In the rows, 128 means zero.
Facts:
bevoske (λ 155) (Φ a)
bisides (λ 841) (Φ c)
bista (λ 841) (Φ a)
bretre (λ 155) (Φ d)
bretriplum (λ 162) (Φ a)
brofluk (λ 841) (Φ a)
broka (λ 162) (Φ e)
brusuk (λ 841) (Φ b)
buskem (λ 162) (Φ a)
butrik (λ 162) (Φ d)
dagrak (λ 841) (ζ druskigrum, skolom) (Φ f)
dazo (λ 162) (Φ b)
deflur (λ 162) (ζ vavas, bevoske, ribror, trutrok, bista, zabrusa, treklur, vekizur) (Φ a)
didudro (λ 162) (Φ a)
dinem (λ 162) (Φ b)
divum (λ 841) (Φ b)
drabril (λ 841) (Φ e)
dredrestis (λ 155) (Φ g)
druskigrum (λ 162) (Φ a)
dubeklu (λ 162) (Φ f)
dufloklum (λ 155) (ζ gadi, nodek, pamenuk, fleflam, pevar, sepom) (Φ d)
duva (λ 162) (Φ b)
fadri (λ 841) (Φ f)
fefos (λ 162) (Φ b)
fide (λ 155) (ζ lotas, dazo) (Φ b)
fisos (λ 155) (Φ a)
fleflam (λ 841) (Φ e)
flibek (λ 841) (ζ stogrem, skiklos, kludru, didudro, gamel) (Φ c)
flipa (λ 162) (ζ gisi, lotas) (Φ a)
flistaklu (λ 841) (ζ trutrok) (Φ c)
flistul (λ 162) (Φ a)
fogiga (λ 162) (ζ remem, relum, talan) (Φ b)
foplus (λ 155) (ζ kizoflek, tomizok) (Φ a)
foski (λ 162) (Φ f)
fuskil (λ 155) (ζ rofe, kizoflek, dubeklu, skegos) (Φ a)
futrun (λ 162) (ζ plafor, bevoske, plaziklu, vidru, vani) (Φ g)
gadi (λ 155) (Φ d)
gafa (λ 162) (Φ e)
gafele (λ 162) (Φ b)
gaflisker (λ 155) (ζ remem, vafim) (Φ c)
galodar (λ 841) (Φ f)
gamel (λ 155) (Φ g)
geska (λ 162) (Φ c)
gipi (λ 162) (ζ pelek, triskasto, nunan) (Φ c)
gisi (λ 841) (Φ b)
gobik (λ 162) (Φ a)
godas (λ 841) (Φ d)
gofaski (λ 162) (Φ b)
goto (λ 155) (ζ skoskur, kesar, gufle, dazo) (Φ b)
gradrim (λ 841) (Φ d)
gratu (λ 162) (Φ b)
grubror (λ 155) (Φ e)
grugrel (λ 155) (ζ gradrim) (Φ a)
gufle (λ 162) (Φ a)
kesar (λ 155) (Φ e)
kizoflek (λ 162) (Φ b)
kizol (λ 841) (ζ klumuk, nife) (Φ e)
klarol (λ 155) (Φ d)
klepleskis (λ 162) (Φ c)
klestul (λ 155) (Φ b)
klobriflok (λ 155) (Φ a)
klodrek (λ 841) (ζ vani, totrel) (Φ d)
kludru (λ 162) (Φ e)
klumuk (λ 162) (Φ f)
kuplo (λ 841) (ζ mitro, nepledon, vibi, skegos) (Φ f)
lebrur (λ 841) (ζ stuplo) (Φ a)
lolam (λ 841) (ζ stikle, zabrusa, lososto) (Φ a)
lososto (λ 155) (Φ d)
lostukla (λ 155) (Φ d)
lotas (λ 841) (Φ a)
lumir (λ 162) (Φ a)
masim (λ 155) (Φ c)
mitro (λ 841) (Φ a)
monun (λ 155) (ζ skisas, gufle, fisos) (Φ a)
mufem (λ 841) (ζ vastas, triskasto, relum) (Φ b)
muskuplum (λ 162) (Φ c)
mutresak (λ 162) (ζ skolom, lososto, stegrepon) (Φ c)
nasan (λ 841) (ζ siskifa, klepleskis) (Φ f)
nedrur (λ 155) (Φ b)
neflaplu (λ 162) (Φ d)
nemobro (λ 841) (ζ stikle) (Φ b)
nepledon (λ 841) (Φ c)
nife (λ 841) (Φ d)
nitrutrer (λ 162) (ζ remem, ramitrek, rusemel, fefos) (Φ a)
nodek (λ 162) (Φ a)
nogras (λ 162) (Φ f)
noze (λ 162) (Φ a)
nunan (λ 841) (Φ c)
nupi (λ 155) (ζ flistul, mitro, fisos, grubror) (Φ b)
pamenuk (λ 841) (Φ a)
pelek (λ 162) (Φ e)
peska (λ 162) (ζ butrik, dinem, nogras, gratu) (Φ a)
pevar (λ 841) (Φ f)
plafor (λ 155) (Φ a)
plaziklu (λ 162) (Φ e)
plinibel (λ 841) (Φ b)
plozun (λ 155) (Φ a)
poklabros (λ 155) (Φ f)
ramitrek (λ 841) (Φ b)
rastoben (λ 841) (ζ tomizok, lumir, brusuk, nunan) (Φ c)
relum (λ 841) (Φ b)
remem (λ 841) (Φ g)
ribror (λ 162) (Φ c)
rofe (λ 841) (Φ b)
rurubrem (λ 841) (Φ b)
rusemel (λ 841) (Φ a)
sabon (λ 155) (ζ lostukla, treti, poklabros, dredrestis, plozun) (Φ d)
sepom (λ 155) (Φ f)
sifi (λ 162) (ζ nedrur, lotas, rusemel, brusuk, pevar) (Φ a)
siskifa (λ 162) (Φ d)
sistopa (λ 155) (Φ f)
skabrir (λ 841) (ζ sistopa, gafele, godas, ramitrek) (Φ f)
skada (λ 155) (ζ geska, plinibel) (Φ b)
skegos (λ 162) (Φ c)
skikli (λ 841) (ζ nodek, vafim, skipu) (Φ a)
skiklos (λ 841) (Φ e)
skipu (λ 155) (Φ a)
skisas (λ 841) (Φ d)
skolom (λ 162) (Φ a)
skoskur (λ 155) (Φ a)
stegrepon (λ 841) (Φ d)
steskek (λ 155) (ζ skiklos) (Φ a)
stikle (λ 841) (Φ b)
stogrem (λ 841) (Φ a)
stuplo (λ 841) (Φ c)
sturen (λ 841) (ζ dinem, klarol, vani, plinibel) (Φ a)
stuskol (λ 155) (ζ vafim) (Φ e)
talan (λ 162) (Φ c)
tener (λ 841) (Φ d)
tomizok (λ 841) (Φ c)
totrel (λ 841) (Φ f)
tozi (λ 841) (ζ nedrur, skiklos, broka) (Φ c)
treklur (λ 155) (Φ a)
treti (λ 841) (Φ g)
triskasto (λ 841) (Φ e)
trutrok (λ 841) (Φ a)
vafim (λ 155) (Φ g)
vani (λ 162) (Φ c)
varostuk (λ 162) (ζ buskem, duva, vani, rusemel, fadri) (Φ c)
vastas (λ 841) (Φ c)
vavas (λ 162) (Φ b)
veflim (λ 155) (Φ f)
vekizur (λ 162) (Φ a)
vibi (λ 841) (Φ a)
vidru (λ 841) (Φ e)
voto (λ 155) (Φ g)
zabrusa (λ 841) (Φ a)
zastam (λ 162) (ζ gadi, divum, gratu) (Φ a)
zoplom (λ 841) (ζ godas, gobik, plozun, gratu, didudro, bretriplum, gamel) (Φ b)
zugru (λ 841) (ζ plozun) (Φ a)

Known rows:
[153  86 139 174  85 113 105 101 109 103 171 134 117 140 119 139 128 118
 125 134  90 170 145 162 186 116]: klestul
[145 129 138 110 146 157 108 139 153 182 140 152 125  86 114 118 137 139
 128 152 131 101  97 156  52 149]: trutrok
[126 110 144  62 151 124  79 151 173 153 144 181 133 119 138 118 160 159
 106 160  97 138 125 126  61 138]: bretriplum
[142  83 143 139  99 122  96 124 124 109 159 139 126 133 112 127 102 155
 124 125 117 150 143 150 159 124]: bretre
[140  82 143 142 101 121  95 126 127 112 158 140 125 131 113 127 101 157
 122 122 117 153 144 152 161 122]: lostukla
[123  81 158 113 140  92 120 151 158  79 150 173 108 159 144  77 122 149
 118 118 108 120 133 106 150 116]: pelek
[134  85 154 115 144  93 118 137 164  91 154 167 116 151 130 102 145 151
 124 135  95 149 132 116 134 123]: butrik
[121  73 151 110 138  84 121 154 163  77 145 168 112 161 144  78 127 146
 110 112 121 130 141 105 138 118]: broka
[135 107 142  73 102 153  64 135 131 172 142 154 142 101 121 150 117 167
 109 161 119 133 135 161  97 140]: skipu
[109 154 133  73 159 116  95 151 159 173 141 190 122 122 153 130 160 168
 125 147 115 155 147 118  74 143]: zastam
[109 142 136 131 159 105 129 128 161  70 144 158 105 150 128 119 147 167
 165 158 117 157 151  83 188 127]: futrun
[143 129 133 188  92 109 116 102  89 129 182 147 106 149 133 145 125 126
 146 117 102 179 164 150 200 124]: nupi
[132 133 119 180  95 113 116  95  92 104 163 141 104 139 130 158 131 130
 154 133 110 180 158 150 205 118]: skada
[168  96 143 190 122 114 156 101 137 113 156 127  99 128 113 113 151  88
 141 131 110 137 109 158 148 128]: rurubrem
[113 161 140  80 161 126  90 151 149 176 159 199 120 123 151 126 154 173
 130 151  97 141 137 118  82 142]: deflur
[142 148 163  60 132 145 154 133 146 221  96 153 111 102 141 150 140 146
 136 163 165 103 123 154 104 163]: skikli
[135  76 140 157  90 117 109 124 122  88 162 140 111 141 122 114  91 145
 119 117 119 142 146 144 182 113]: masim
[132  80 155 131 132  92 131 137 163  73 160 167 100 164 141  87 134 138
 118 124  95 139 134 108 158 116]: muskuplum
[148 108 144 126 125 121 110 120 179 126 177 162 111 137 127 123 175 125
 115 181  61 169 140 109 120 136]: foski
[142  87 148 153 134 120 151 139 147 104 134 137 103 126 119  78 104 126
 131 110 153  88 107 140 136 126]: fleflam
[133 119 141 139 100 116 113 128 103 132 156 147 118 144 128 138 103 162
 142 116 139 156 165 139 177 135]: dufloklum

Rows:
No name comes twice in this set of rows, the named rows included.
[109 133 127 122 142 101 139 126 133  46 142 167  91 165 151 117 145 152
 157 143 124 139 145  81 181 121]  varostuk
[114 182 101 102 163 165 118 124 135 147 107 148 115  80 124 153 150 157
 164 172 164 106 103 135  77 146]  sturen
[123 108 138  65 150 118  80 152 176 156 139 178 134 118 138 118 162 156
 100 152 104 145 132 127  53 139]  didudro
[147  91 148 143 129  88 126 110 146  78 164 160 105 160 135 116 172 112
 131 149  68 167 132 125 163 117]  duva
[161 122 125 165 123 157 139 103 167 133 152 124 103 101 101 132 159 107
 137 182 108 136 108 136 109 143]  totrel
[128 106 116 190 128  86 179 133 155 126 126 127  92 134 133  96 125 107
 129  74 191 147 156 131 121 137]  flibek
[160 137 143 194 125 108 172 103 116 138 158 139  89 137 129 123 149  95
 161 121 124 141 127 147 170 137]  mufem
[142  92 150 155 135 120 151 141 146 108 138 140 102 127 120  79 101 127
 135 107 150  87 107 140 136 128]  triskasto
[142  84 150 156 101 122  99 124 141 105 163 128 129 135  99 117  97 156
 128 138 118 153 157 134 189 126]  voto
[146 130 140 185 128 117 171 133 118 119 164 146  88 145 130  90 114 119
 157  98 152 108 131 120 154 141]  rastoben
[137 153 134  55 138 130  86 162 109 153 168 187 138 151 151 121 171 150
 138 154 131 125 160  84  59 171]  sifi

The same objects again, as new rows of numbers:
Known rows:
[119  88 125 151 168 129 171 151 124 170  98 156 152 117 114 147  91 105
 136  87 137 191  92 114 152 139 102 135 107 122  96 101]: sifi
[107 175  57 115 169 123 128 153 141 129 166 104 139 106 119 105 161 127
 116 138 169 113 133 134 133 136  97 148 101 128 146 130]: zugru
[ 94 128 134  97 106 143 128 105 141  60 104 132  51 132  83  99 154 173
 123 184 113 137 153  89 137 154 149 124 126 107 173 163]: vidru
[160  88 155 130 133  82 124 108  54 165 113 124 142 123 126 177 130 118
 139 121 104 137 125 122 153 127 116 144  88 112 109 148]: muskuplum
[184 100 172 139 121  79 113 120  72 166 122 148 125 131 117 182 135 121
 174 110 122 147 116 123 167 134 143 144  87 116 104 141]: talan
[129 132 118 132 133 165 142 104 138 129 142 118 213 115 170 143  51 109
  95 143 133 145 128  94  67 121 116 127 157 139 119 110]: fuskil
[131  78 172 128 142 111 150  74 115 104  60 106  84 147 123 124 155 129
 124 105  85 177 141  96 134 147 126 164 107 112 137 120]: gafa
[109 182 144 130 162 117 106 123 116 138 148 124 166 131  81  67 126 151
 137 154 133  95 147 152  87  87 129 120 134 108 165 128]: mitro
[147 147 146 130 122 137  97  98 127 122 128 117 211 142 152 125  75 123
 127 146 115 117 171 144  81 103 132 123 191 140 139 114]: fisos
[147 136 129 143 123 166 136 107 149 137 141 123 206 114 162 147  57 107
 107 137 137 151 129 109  76 136 127 122 153 138 120 105]: foplus
[147 165 154 126 118  90  76 133  76 136 174 139 126 120  84 137 123 167
 173 171 147  96 134 101 115 129 153 115  89  90 149 139]: tomizok
[117 128 102  84 145 165 134 167 164  93  87 159  68 126  89  82 163 178
 135 182 104 116 158 128  91 134 153 114 134 126 154 114]: totrel
[ 67 162  29 138 194 103 117 170 139 157 207 103 140 101 136 131 131  87
  67 131 179 103  81 127 160 142  93  96 112 131 129 138]: zoplom
[128 116 117 149 163  54 101 154 113 179 137 125 137 174 126 146 142  86
 106  65 124 129 125 213 212  95  99 108 173 144 106 132]: gratu
[123  90 127 139 154 128 180 154 129 176  97 146 139 111 117 152 100 103
 140  82 135 193  86 116 157 140  99 142  98 130  91 112]: nitrutrer
[173 154 128 128  94 141 111 135 169 123 138 142 174 138 161 156  89 122
 153 123 152 158 147 141 113 139 142 123 174 153 126 119]: skipu
[162 157 135  99  63 178 144 108 159 123 128 133 167 139 156 169  98 129
 113 150 127 131 155 171 126 114 144 123 163 152 126 166]: treklur
[151 138 141 123 110 140 110 115 140 126 133 130 206 140 155 132  71 119
 132 147 124 141 158 134  82 111 133 126 188 129 134 107]: skoskur
[134  74 169 140 141  84 126  80 121 106  63 107  91 146 128 120 166 135
 144 100  96 180 147  91 148 158 124 161 116 128 143 107]: broka
[134  41 116 121 138 100 144 144  68 170  95 163 128 108 105 194  93 119
 123 143  97 169  93  87 176 147 109 130  93  99  89 142]: varostuk
[117 180 107 123 138 123 116 163 146 121 155 140 121 122  89 107 132 152
 169 135 172 126 119 138 129 128 126 122 122 121 142 116]: pamenuk

Rows:
No name comes twice in this set of rows, the named rows included.
[139 113 169 142 150 108 141 126 124 164  92 147 155 148 105 126 113 122
 164  75 120 163 125 151 140 112 127 148 126 134 116 112]  lumir
[159  87 162 146 144  97 144 117  70 176 119 136 137 104 120 192 102 106
 142 118 124 156  89  87 141 137 122 142  53 105  96 139]  gipi
[ 86 194 102 131 130 143 147 155 140 168 205 121 121 119 101 135 120 108
  72 132 172  82  83 155 138 105 139  87 110 122 122 181]  nemobro
[121 121 148 155 150  99 151 133 122 197 140 121 135 158 119 156 105  85
  91  72 128 128  96 178 170  90 107  97 144 133 103 143]  gofaski
[ 81 166  98 116 133  97  91 177 125 148 181 145 119 153  79 115 110 126
 106 150 151  92 118 177 173  87 128  66 179 103 135 157]  plinibel
[145  86 181 123 173 141 154 108 121 135  50 134 113 153 125 104 153 150
 125  95  67 140 144 139  72 112 141 162 113 144 139  83]  dubeklu
[163  90 149 117 121 120 165 101  63 179 112 125 129  96 128 198 126 106
 109 123 108 135 103 102 151 128 113 159  46 118 104 173]  mutresak
[132 156 145 114 142  91  84 122  57 129 168 127 140 114  85 115 123 151
 143 185 125  76 136 108  93 115 138 110  89  85 155 148]  nepledon
[180 119 124 119  86 114  86  96  91 121 146 134 174 121 164 199  94 123
 129 169 131 126 145  85 118 148 146 128 128 123 116 139]  masim
[131 110 137 140 155 122 160 118 109 166  97 129 154 139 121 136 127 110
 134  85 111 163 127 161 151 103 107 143 110 131 105 132]  noze
[110 102 118 114 130 183 220 121 107 177  88 131 132 114 121 163 115  95
  70 107 113 168  99 149 158 110  97 154  81 136  95 180]  deflur
[134  86  77 128  99 190 135 103 145  71 118  98 143  82 241 113 147 109
 101 124 111 109 134  75  88 166 110 176 142 159 110  84]  sabon

The same objects again, as new rows of numbers:
Known rows:
[ 72 176 110 147 119 152 160 143 142 108 118 176 138 104 143 170  92  91
 156 126 159 115 188 110  84 106 155 134 109 118  72 141 140  94 135 105
 108  94 139  92 125 124 155 166 110 147]: flistaklu
[ 82 183 106 144 116 124 158 157 113 130 102 170 112 124 167 151  77 107
 147 139 127 130 185  83  99  96 133 144 114 127  75 136 145 124 148 119
  92 129 148 106 128 113 160 153  99 108]: muskuplum
[ 82 160  98 149 131 118 126 148  83 130 121 155 122 138 119 134 122  98
 113 128 155 111 155 132 108 115 162 107 153 112  91 111 128 100 111 115
 117 114 116  90  92 147 148 138  92 101]: skada
[120 153 106 122 136 100 136 161 125 150 107 153 109 133 162  98 104  99
 129 133 121 131 157  97 102 115 129 115 141 123  81 116 121 136 115 121
 106 139 132 119 109 132 142 149  98 106]: duva
[ 82 186  98 147 113 130 159 151 108 121 108 167 116 127 171 159  80 108
 152 143 127 125 190  88  94  94 146 143 115 135  72 129 145 123 142 116
  91 126 147  96 125 118 163 145  91 108]: varostuk
[142 120 138 112 109 125 143 123 136 120 119 126 125 142 128 127 120 154
 132 150 104 149 122 109 144 124 126 155 109 143 163 137 121 146 135 145
 129 157 128 157 157 109 129 117 140 115]: buskem
[ 77 197 119 131  87 169 171 143 160 148 126 154 142 100 118 124  92 103
 123 110 194 123 188  87 101  57 102 121 124  97  77 136 138 135 189 158
 142  95 166  99  64  96 151 198 119 153]: stuplo
[ 83 161  91 153 133 120 123 146  83 140 118 153 122 139 128 133 128 100
 113 121 152 114 153 128 110 118 160 105 158 108  90 109 138 107 115 115
 122 116 115  82  96 141 146 132  96  93]: nupi
[147  80 153 113 134 131 120  96 127 122 126 106 132 178  86 144 183 149
  93 129 121 136  71 151 191 147 138 134 122 119 187 112 133 144 125 155
 145 159  99 148 133 117 116 115 137 110]: grubror
[ 75 179 102 151 121 154 157 140 142 122 116 173 138 104 154 169  94  96
 156 116 156 118 185 105  86 112 153 132 114 112  70 138 154 102 140 108
 116  95 137  83 131 117 152 159 116 135]: flibek
[175  73 155  93 141 150 129  88 189 117 132 106 152 155 109 136 181 140
 125 120 120 140  75 145 165 156 134 130 110 129 176 117 126 149 115 150
 152 145 107 147 145 116 109 130 148 151]: skiklos
[134 111 150 111 116 148 143 116 172 108 129 134 145 119  99 136 131 136
 136 132 137 140 117 130 134 135 133 146 102 126 162 151 116 118 126 133
 148 125 120 153 160 115 120 138 160 155]: bista
[141 117 148 105 108 124 145 127 136 103 123 129 122 141 114 129 115 148
 133 161 107 146 124 114 141 118 131 159 103 150 165 144 104 135 127 141
 121 155 130 170 151 117 133 125 133 128]: druskigrum
[149 134 116 148 123 131 101 131 127 138 161 100 145  81 137  90 122 148
 145 120 136 115 141 158  87 145 121 113 150 139 126 138 116 111 123 106
 157  95 136 121 133 154 111  92 157 145]: skabrir
[120  97 147 108 176 145 147  89 105  99  99 148  95 183 113 210 176  80
  95 108 129 113  69 116 207 122 151 126 118 111 138 101 154 150 115 159
  96 160 114 127 107 104 141 176  76 134]: vafim
[112 148 109 128 145 124 134 150 158 149 112 159 132 112 144 108 120  87
 132 106 152 123 150 115  94 130 134 102 139 101  81 126 129 115 112 112
 130 108 121 104 116 132 129 163 122 136]: divum
[113 148 108 129 144 125 133 150 158 150 113 157 132 112 146 108 121  88
 133 106 151 122 149 114  94 133 135 101 140 101  80 124 131 117 112 111
 131 108 122 103 115 131 131 161 124 134]: relum
[147 129 130 143 126 116 103 141 137 151 150 106 134  76 131  74 118 144
 134 115 137 123 132 150  97 147 102 113 146 123 127 150 117 114 130 106
 159 103 133 143 142 146 102 106 173 145]: pevar
[183  80 150  88 132 125 128  98 158 119 124 101 130 177 128 126 165 155
 122 145  91 148  79 127 174 140 127 141 112 149 177 109 120 170 120 159
 130 175 116 160 139 116 120 115 124 120]: broka
[181  76 156  85 131 124 131 102 155 111 125 102 130 176 120 124 163 151
 121 150  92 146  83 130 173 137 127 144 109 152 179 111 111 165 115 157
 125 175 119 168 136 119 122 120 123 126]: plaziklu
[133 112 150 109 116 148 142 116 171 105 130 134 145 119  98 137 132 137
 136 134 136 139 118 131 134 135 135 147 101 127 162 151 115 116 127 132
 147 125 119 153 159 117 119 138 160 156]: zabrusa

Rows:
No name comes twice in this set of rows, the named rows included.
[ 82 181 110 143 118 116 160 160 119 137  95 172 105 121 169 144  77 103
 142 136 126 133 183  79 104  99 125 144 113 118  74 140 149 127 150 118
  94 133 146 117 133 109 153 157 107 105]  talan
[154 134 127 137 119  92 103 153 104 153 142  99 112  98 148  64 103 157
 131 141 106 133 138 132 105 130  96 125 148 145 130 141 108 135 133 115
 134 134 145 157 134 147 112  92 149 117]  nogras
[106 123 135 137 106 137 131 116 101 109 129 130 131 145  83 155 138 151
 109 140 134 134 115 139 157 126 146 148 120 124 173 137 129 114 135 140
 141 135 112 135 143 118 131 111 141 108]  klobriflok
[ 45 187 102 171 112 135 150 147  78 120 111 173 118 127 126 178  98 102
 125 130 158 114 181 114 111 100 161 137 125 107  83 132 156  93 147 110
 105 109 130  85 117 122 159 146 101  99]  gaflisker
[ 74 176 110 147 122 148 159 146 148 126 110 177 134 104 148 161  92  92
 151 114 157 121 181 101  91 111 139 132 111 105  72 144 151 104 144 109
 114  97 137  93 133 114 148 168 122 138]  bisides
[117 137 124 161 115 105  93 145  67 142 153 103 121 101 104  91 120 152
 109 132 137 118 133 162 116 132 117 117 160 125 140 140 116 102 133 110
 146 111 128 136 119 156 115  86 151 111]  veflim
[ 81 157 103 148 133 112 125 154  88 140 115 156 118 137 117 124 122  95
 107 123 154 117 151 127 114 117 149 107 152 103  93 116 129 104 116 116
 119 116 115  97  93 141 144 144 100 100]  klestul
[172  70 161  88 139 148 131  91 192 109 134 108 152 155 101 134 177 138
 124 127 121 138  78 148 164 154 135 131 107 130 177 120 117 145 111 148
 148 144 108 156 140 120 110 136 146 158]  vidru
[112 147 111 126 143 123 134 151 159 145 114 160 132 111 141 107 118  86
 133 109 151 122 151 115  92 130 133 105 137 103  80 125 125 113 111 111
 129 107 122 107 115 134 130 164 120 139]  plinibel
[ 83 155 110 146 135 104 126 158  95 148 109 159 111 134 119 116 121  93
 102 119 152 119 147 123 120 119 142 108 151  94  92 121 132 107 119 116
 121 122 114 108 100 136 138 149 109  98]  nedrur

